Below are the code and all the weights of a small trained network. Each question names an input and a class and asks about switching units off, where a switched-off unit gives its printed mean instead of its output.

import numpy as np


def w(rows, s, z=0):
    codes = np.array(rows[::2]) - 128.0
    scale = np.full(codes.shape[1], s)
    scale[-1] = z or s
    return codes * scale


def f(y):
    return np.maximum(y, 0)


def log_softmax(a):
    a = a - a.max(-1, keepdims=True)
    return a - np.log(np.exp(a).sum(-1, keepdims=True))


def net(x, mask):
    res = np.array(x, float).reshape(1, 6) / 4 @ E
    y = f(res @ A[0][:, :-1].T + A[0][:, -1])
    res = res + np.where(mask, y, B[0][:, -1]) @ B[0][:, :-1]
    return log_softmax(res[-1] @ U[:, :-1].T + U[:, -1])


A, B = {}, {}
E = w([
[123,130,129,126,129,127,130,136,124,128],'x0',
[144,123,125,129,124,130,125,122,125,140],'x1',
[88,195,89,255,221,140,127,137,195,243],'x2',
[187,229,169,98,92,5,11,118,186,134],'x3',
[123,125,126,132,130,130,120,121,130,120],'x4',
[128,125,123,127,129,128,123,119,122,130],'x5',
],0.007)
A[0] = w([
[95,65,80,163,153,231,204,131,95,119,141],'neuron 1',
[128,136,133,138,128,124,119,100,139,112,24],'neuron 2',
[147,97,118,92,124,115,131,124,122,101,39],'neuron 3',
[92,54,88,158,174,224,217,118,102,121,147],'neuron 4',
[95,175,100,232,214,136,124,136,171,213,66],'neuron 5',
[109,152,114,191,186,130,125,130,151,173,64],'neuron 6',
[112,174,120,217,193,128,161,123,177,196,4],'neuron 7',
[173,254,141,111,98,16,59,94,191,136,169],'neuron 8',
[153,38,189,17,27,103,135,127,39,29,9],'neuron 9',
[175,233,152,120,113,31,38,116,186,132,163],'neuron 10',
[80,72,90,156,152,222,222,113,85,126,145],'neuron 11',
[133,91,114,147,164,167,171,115,125,114,108],'neuron 12',
[90,188,100,240,191,141,133,129,168,215,74],'neuron 13',
],0.005,0.0012)
B[0] = w([
[71,58,182,178,203,43,65,188,61,179,238],'neuron 1',
[135,120,127,127,126,129,131,147,134,130,130],'neuron 2',
[142,138,85,104,116,132,135,120,144,132,150],'neuron 3',
[71,71,184,170,197,57,75,181,65,173,244],'neuron 4',
[209,191,60,58,36,246,196,32,187,59,253],'neuron 5',
[158,173,82,77,90,186,158,88,166,77,198],'neuron 6',
[149,178,106,84,81,173,153,93,158,102,223],'neuron 7',
[51,44,191,206,215,47,72,207,49,183,253],'neuron 8',
[213,223,57,34,39,253,192,35,206,61,252],'neuron 9',
[59,46,191,196,232,43,83,184,48,193,247],'neuron 10',
[67,74,191,189,182,21,82,186,80,183,241],'neuron 11',
[98,126,143,156,160,103,108,147,115,134,174],'neuron 12',
[213,213,56,47,53,207,189,63,195,49,254],'neuron 13',
],0.005,0.0065)
U = w([
[34,51,215,230,181,22,83,224,83,253,245],'0',
[206,222,49,31,63,245,163,44,187,16,11],'1',
],0.0059,0.0011)

Each question gives the input, the list of numbers given to net, and the class t.
The units are the neurons (one row each of A and B). Each row of codes is followed by its name. A weight is (code - 128) times the scale printed after its matrix; where a second scale follows, it is the last column's (A, B and U).
mask holds one flag per neuron, in row order. A switched-off neuron (its flag False) gives its mean, the last column of its row in B, instead of its output. The means were averaged over made-up inputs and are rounded, as every weight is.
A unit's drop is (log p(t) with every unit on - log p(t) with that unit switched off) / (log p(t) with every unit on - log p(t) with every unit switched off).
most important unit: the unit with the biggest drop
k most important neurons: the k neurons with the biggest drops, biggest first
drop of u: that unit's drop, to one decimal
input [4,-4,-6,6,-1,8], class 0: 4 most important neurons -> (neuron 8; neuron 10; neuron 5; neuron 13)
input [4,6,-7,7,-8,-6], class 0: most important unit -> neuron 8
input [-5,-2,-4,4,-5,6], class 0: 3 most important neurons -> (neuron 5; neuron 13; neuron 8)
input [8,-6,-7,-8,-8,-4], class 0: 2 most important neurons -> (neuron 11; neuron 1)
input [1,1,-5,-5,4,3], class 0: 3 most important neurons -> (neuron 5; neuron 13; neuron 11)
input [1,8,5,4,-7,-6], class 1: 2 most important neurons -> (neuron 5; neuron 13)
input [4,-2,-7,-7,7,6], class 0: 2 most important neurons -> (neuron 11; neuron 1)
input [-6,6,-3,-4,-6,5], class 0: 2 most important neurons -> (neuron 5; neuron 13)
input [-8,-5,2,-1,-4,0], class 1: 2 most important neurons -> (neuron 8; neuron 10)
input [-8,-8,8,-3,5,-2], class 1: drop of neuron 6 -> 0.0
input [-7,-2,5,-3,1,6], class 1: drop of neuron 13 -> 0.1
input [-5,-7,-5,6,2,-6], class 0: drop of neuron 10 -> 0.5
